Below is a small trained network, with its code and all its weights. Each question gives an input and a class and asks what happens when units are switched off, that is, made to give their printed mean instead of their output.

import numpy as np


def w(rows, s, z=0):
    codes = np.array(rows[::2]) - 128.0
    scale = np.full(codes.shape[1], s)
    scale[-1] = z or s
    return codes * scale


def f(y):
    return np.maximum(y, 0)


def log_softmax(a):
    a = a - a.max(-1, keepdims=True)
    return a - np.log(np.exp(a).sum(-1, keepdims=True))


def net(x, mask):
    res = np.array(x, float).reshape(1, 3) / 4 @ E
    y = f(res @ A[0][:, :-1].T + A[0][:, -1])
    res = res + np.where(mask, y, B[0][:, -1]) @ B[0][:, :-1]
    return log_softmax(res[-1] @ U[:, :-1].T + U[:, -1])


A, B = {}, {}
E = w([
[142,106,131,83,107,150,105,138,148,191],'x0',
[148,181,18,68,203,111,33,11,154,105],'x1',
[75,218,121,137,113,206,223,95,219,177],'x2',
],0.012)
A[0] = w([
[52,213,142,146,25,139,181,157,195,137,4],'N1',
[125,99,134,89,127,111,138,122,126,141,95],'N2',
[148,63,185,135,54,28,90,185,47,112,29],'N3',
[155,86,254,196,94,91,228,186,99,197,103],'N4',
[172,112,198,130,143,123,76,211,98,93,57],'N5',
[129,201,186,166,93,203,237,123,191,164,20],'N6',
[111,81,220,187,121,139,200,238,104,148,135],'N7',
],0.0066,0.0016)
B[0] = w([
[73,23,169,54,124,118,38,158,174,111,196],'N1',
[91,173,89,165,109,167,142,115,150,117,137],'N2',
[100,2,168,132,69,167,66,232,219,67,222],'N3',
[208,205,33,105,160,79,194,1,60,225,248],'N4',
[98,17,112,96,58,167,103,107,190,131,185],'N5',
[100,76,222,134,73,189,59,236,149,106,214],'N6',
[132,180,107,98,203,59,202,92,84,222,243],'N7',
],0.0079,0.014)
U = w([
[183,181,57,118,213,79,122,1,111,192,253],'0',
[89,44,229,130,69,180,85,217,171,39,3],'1',
],0.0074,0.0022)

Each question gives the input, the list of numbers given to net, and the class t.
The units are the neurons (one row each of A and B). Each row of codes is followed by its name. A weight is (code - 128) times the scale printed after its matrix; where a second scale follows, it is the last column's (A, B and U).
mask holds one flag per neuron, in row order. A switched-off neuron (its flag False) gives its mean, the last column of its row in B, instead of its output. The means were averaged over made-up inputs and are rounded, as every weight is.
A unit's drop is (log p(t) with every unit on - log p(t) with that unit switched off) / (log p(t) with every unit on - log p(t) with every unit switched off).
The circuit of an input: a set's keep is (log p(t) with only the set's units on - log p(t) with every unit switched off) / (log p(t) with every unit on - log p(t) with every unit switched off). Starting from all 7 units, units are removed one at a time, each time the one whose removal leaves the highest keep (on an exact tie, the one counted first), for as long as the keep stays at least 0.8.
units of the circuit, in order: the units of the circuit, biggest drop first
top k neurons: the k neurons with the biggest drops, biggest first
drop when u is switched off: that unit's drop, to one decimal
input [-6,-1,-1], class 0: top 4 neurons => (N6; N3; N1; N5)
input [-6,6,8], class 1: units of the circuit, in order => (N4)
input [-1,-4,4], class 0: top 3 neurons => (N4; N3; N7)
input [0,-3,2], class 0: top 2 neurons => (N3; N4)
input [8,-7,7], class 0: top 4 neurons => (N4; N7; N3; N5)
input [5,-7,-5], class 0: top 2 neurons => (N4; N7)
input [2,-4,4], class 0: top 2 neurons => (N4; N3)
input [-8,4,-6], class 1: top 2 neurons => (N4; N7)
input [6,2,4], class 1: drop when N7 is switched off => 0.2
input [3,2,6], class 1: drop when N1 is switched off => 0.0
input [1,-4,1], class 0: drop when N4 is switched off => 0.2
input [-4,6,8], class 1: drop when N6 is switched off => 0.1
